Below is a small trained network, with its code and all its weights. Each question gives an input and a class and asks what happens when units are switched off, that is, made to give their printed mean instead of their output.

import numpy as np


def w(rows, s, z=0):
    codes = np.array(rows[::2]) - 128.0
    scale = np.full(codes.shape[1], s)
    scale[-1] = z or s
    return codes * scale


def norm(h):
    return h / np.sqrt((h * h).mean(-1, keepdims=True) + 1e-5)


def f(y):
    return np.maximum(y, 0)


def log_softmax(a):
    a = a - a.max(-1, keepdims=True)
    return a - np.log(np.exp(a).sum(-1, keepdims=True))


def net(x, mask):
    res = np.array(x, float).reshape(1, 4) / 4 @ E
    u = 0
    for l in range(4):
        y = f(norm(res) @ A[l][:, :-1].T + A[l][:, -1])
        res = res + np.where(mask[u : u + 8], y, B[l][:, -1]) @ B[l][:, :-1]
        u += 8
    return log_softmax(norm(res)[-1] @ U[:, :-1].T + U[:, -1])


A, B = {}, {}
E = w([
[163,210,107,111,95,55,156,51,78,85,121],'x0',
[39,83,56,140,60,84,102,111,107,152,157],'x1',
[111,146,192,204,151,59,151,123,150,213,145],'x2',
[126,206,84,69,80,99,160,252,147,179,125],'x3',
],0.0027)
A[0] = w([
[97,104,176,175,81,82,155,118,182,186,157,39],'0.n0',
[103,87,147,117,108,123,103,142,167,137,151,83],'0.n1',
[97,94,175,133,182,192,94,149,225,155,199,49],'0.n2',
[127,54,177,213,157,164,73,42,111,109,115,40],'0.n3',
[129,79,20,52,162,205,91,159,100,32,86,22],'0.n4',
[131,176,92,123,138,46,111,66,61,124,89,13],'0.n5',
[106,171,108,107,120,120,172,252,151,202,149,154],'0.n6',
[139,124,217,197,135,89,186,112,167,169,225,6],'0.n7',
],0.0031,0.0023)
B[0] = w([
[150,108,129,80,171,77,37,155,66,147,62,175],'0.n0',
[138,168,150,184,134,136,181,124,153,74,141,153],'0.n1',
[208,154,111,201,36,123,128,77,137,93,67,190],'0.n2',
[195,22,108,19,135,59,157,79,214,113,237,234],'0.n3',
[142,122,200,79,128,65,40,92,73,217,43,230],'0.n4',
[160,211,168,200,75,115,118,162,151,23,136,181],'0.n5',
[181,2,147,73,126,87,183,28,204,103,187,253],'0.n6',
[145,131,116,39,106,114,18,112,64,176,24,181],'0.n7',
],0.003)
A[1] = w([
[114,157,163,254,184,55,143,134,127,231,121,70],'1.n0',
[91,112,75,60,133,248,78,161,50,62,70,5],'1.n1',
[18,82,102,167,61,132,84,80,150,173,193,107],'1.n2',
[120,32,90,163,106,226,138,157,169,176,104,67],'1.n3',
[91,44,142,184,147,235,78,215,173,184,127,95],'1.n4',
[181,140,198,145,230,224,154,170,160,139,90,88],'1.n5',
[23,87,42,159,96,131,88,139,74,166,171,4],'1.n6',
[150,181,100,179,132,123,203,138,64,90,127,116],'1.n7',
],0.0041,0.0019)
B[1] = w([
[97,129,151,52,115,208,34,131,48,158,108,201],'1.n0',
[127,159,175,87,158,107,45,107,67,237,118,194],'1.n1',
[115,128,127,114,212,164,180,159,99,81,77,254],'1.n2',
[166,201,126,184,45,82,114,101,98,88,168,208],'1.n3',
[125,238,82,138,32,93,90,57,42,89,190,212],'1.n4',
[2,143,90,132,193,132,157,149,57,75,98,227],'1.n5',
[66,142,158,116,222,201,176,166,88,78,54,194],'1.n6',
[92,122,118,204,104,183,76,128,127,107,112,179],'1.n7',
],0.0046,0.0028)
A[2] = w([
[92,203,133,163,170,121,188,127,87,84,101,131],'2.n0',
[57,129,73,152,96,234,125,113,229,156,239,1],'2.n1',
[91,86,84,101,163,145,152,206,170,251,85,47],'2.n2',
[123,178,47,85,91,143,178,253,200,196,168,95],'2.n3',
[117,188,79,59,93,127,114,223,196,184,154,101],'2.n4',
[223,86,21,97,161,54,154,94,223,166,132,54],'2.n5',
[173,209,113,212,25,128,94,139,132,70,175,117],'2.n6',
[86,147,169,157,150,125,66,168,113,226,129,86],'2.n7',
],0.0043,0.0056)
B[2] = w([
[57,170,69,161,148,189,140,198,129,104,99,253],'2.n0',
[170,215,74,68,143,69,80,165,163,215,90,128],'2.n1',
[158,128,115,169,180,210,127,29,16,103,93,147],'2.n2',
[209,81,175,99,153,172,192,62,90,50,237,182],'2.n3',
[161,124,109,77,149,150,154,19,115,118,187,186],'2.n4',
[136,125,215,175,84,66,125,157,164,157,79,154],'2.n5',
[90,157,189,253,61,108,121,136,125,152,115,240],'2.n6',
[180,175,55,45,111,99,113,106,120,156,121,173],'2.n7',
],0.0051,0.0031)
A[3] = w([
[166,56,112,101,111,123,192,92,219,69,215,41],'3.n0',
[125,12,88,135,169,157,125,49,185,112,214,98],'3.n1',
[44,134,78,110,225,190,172,223,200,61,101,61],'3.n2',
[171,98,126,3,77,95,30,162,107,174,37,84],'3.n3',
[119,107,129,118,188,158,78,129,110,252,127,2],'3.n4',
[171,126,198,154,216,225,122,146,192,166,95,51],'3.n5',
[26,112,54,144,198,89,163,196,95,126,160,74],'3.n6',
[173,184,176,99,115,169,194,229,106,236,231,187],'3.n7',
],0.0044,0.0019)
B[3] = w([
[194,29,249,144,193,63,254,127,199,150,174,189],'3.n0',
[230,108,175,50,98,114,215,142,144,57,225,213],'3.n1',
[29,80,91,128,214,131,251,240,208,112,43,211],'3.n2',
[147,109,99,154,203,57,125,149,206,247,75,252],'3.n3',
[204,182,105,123,112,92,94,91,81,163,84,167],'3.n4',
[78,92,50,57,153,115,186,162,65,93,125,144],'3.n5',
[134,170,99,94,201,130,197,138,158,131,105,193],'3.n6',
[155,57,59,93,149,131,79,12,105,22,110,172],'3.n7',
],0.0049,0.0038)
U = w([
[232,33,171,55,161,89,199,17,119,38,233,166],'0',
[185,159,72,16,188,57,21,60,52,228,52,174],'1',
[33,138,53,72,224,213,216,197,60,24,69,166],'2',
[134,241,121,229,26,117,94,70,40,57,129,186],'3',
[123,82,165,217,142,60,192,187,225,191,67,171],'4',
[43,66,142,45,37,240,50,245,235,203,237,1],'5',
[54,50,120,70,73,235,18,249,237,173,241,1],'6',
[38,59,104,65,60,240,36,237,254,196,240,1],'7',
],0.008,0.0071)

Each question gives the input, the list of numbers given to net, and the class t.
The units are the neurons (one row each of A and B). Each row of codes is followed by its name. A weight is (code - 128) times the scale printed after its matrix; where a second scale follows, it is the last column's (A, B and U).
mask holds one flag per neuron, layer by layer. A switched-off neuron (its flag False) gives its mean, the last column of its row in B, instead of its output. The means were averaged over made-up inputs and are rounded, as every weight is.
A unit's drop is (log p(t) with every unit on - log p(t) with that unit switched off) / (log p(t) with every unit on - log p(t) with every unit switched off).
The circuit of an input: a set's keep is (log p(t) with only the set's units on - log p(t) with every unit switched off) / (log p(t) with every unit on - log p(t) with every unit switched off). Starting from the 12 units with the biggest drops (on a tie, the unit counted first), units are removed one at a time, each time the one whose removal leaves the highest keep (on an exact tie, the one counted first), for as long as the keep stays at least 0.8.
units of the circuit, in order: the units of the circuit, biggest drop first
top k neurons: the k neurons with the biggest drops, biggest first
k most important neurons of layer l: the k neurons of layer l with the biggest drops, biggest first
input [-5,6,0,-4], class 2: top neuron	[1.n2]
input [-6,0,-2,5], class 3: top 2 neurons	[1.n3, 2.n6]
input [7,3,-5,7], class 0: units of the circuit, in order	[2.n3, 1.n4, 2.n4, 1.n5]
input [-6,-7,7,-3], class 1: units of the circuit, in order	[1.n0, 2.n7]
input [-3,-2,-6,5], class 1: top 3 neurons	[0.n4, 1.n1, 0.n3]
input [2,8,1,8], class 0: top 3 neurons	[2.n3, 0.n6, 1.n5]
input [-7,-3,-5,6], class 3: units of the circuit, in order	[1.n4, 1.n3, 2.n6]
input [-8,5,-6,5], class 3: units of the circuit, in order	[1.n4, 1.n3]
input [8,-7,-4,-6], class 3: top 2 neurons	[1.n2, 0.n6]
input [-6,7,1,4], class 2: top 2 neurons	[1.n2, 1.n6]
input [-7,6,-1,4], class 3: top 3 neurons	[1.n3, 1.n4, 2.n6]
input [6,-7,5,-2], class 2: top 2 neurons	[2.n0, 1.n5]
input [-3,-4,-2,4], class 0: units of the circuit, in order	[1.n2, 2.n3]
input [-2,8,3,7], class 2: units of the circuit, in order	[1.n6]
input [-5,-1,8,-7], class 1: 3 most important neurons of layer 0	[0.n7, 0.n6, 0.n0]
input [-6,1,1,-5], class 3: top 3 neurons	[1.n3, 2.n6, 0.n6]
input [6,-5,4,-2], class 3: top 2 neurons	[1.n2, 1.n6]
input [1,5,4,3], class 2: 2 most important neurons of layer 0	[0.n4, 0.n3]
input [-6,8,4,1], class 2: top 2 neurons	[1.n2, 1.n6]
input [7,-1,8,3], class 1: units of the circuit, in order	[1.n0]
input [-4,2,2,-3], class 3: 2 most important neurons of layer 0	[0.n6, 0.n2]
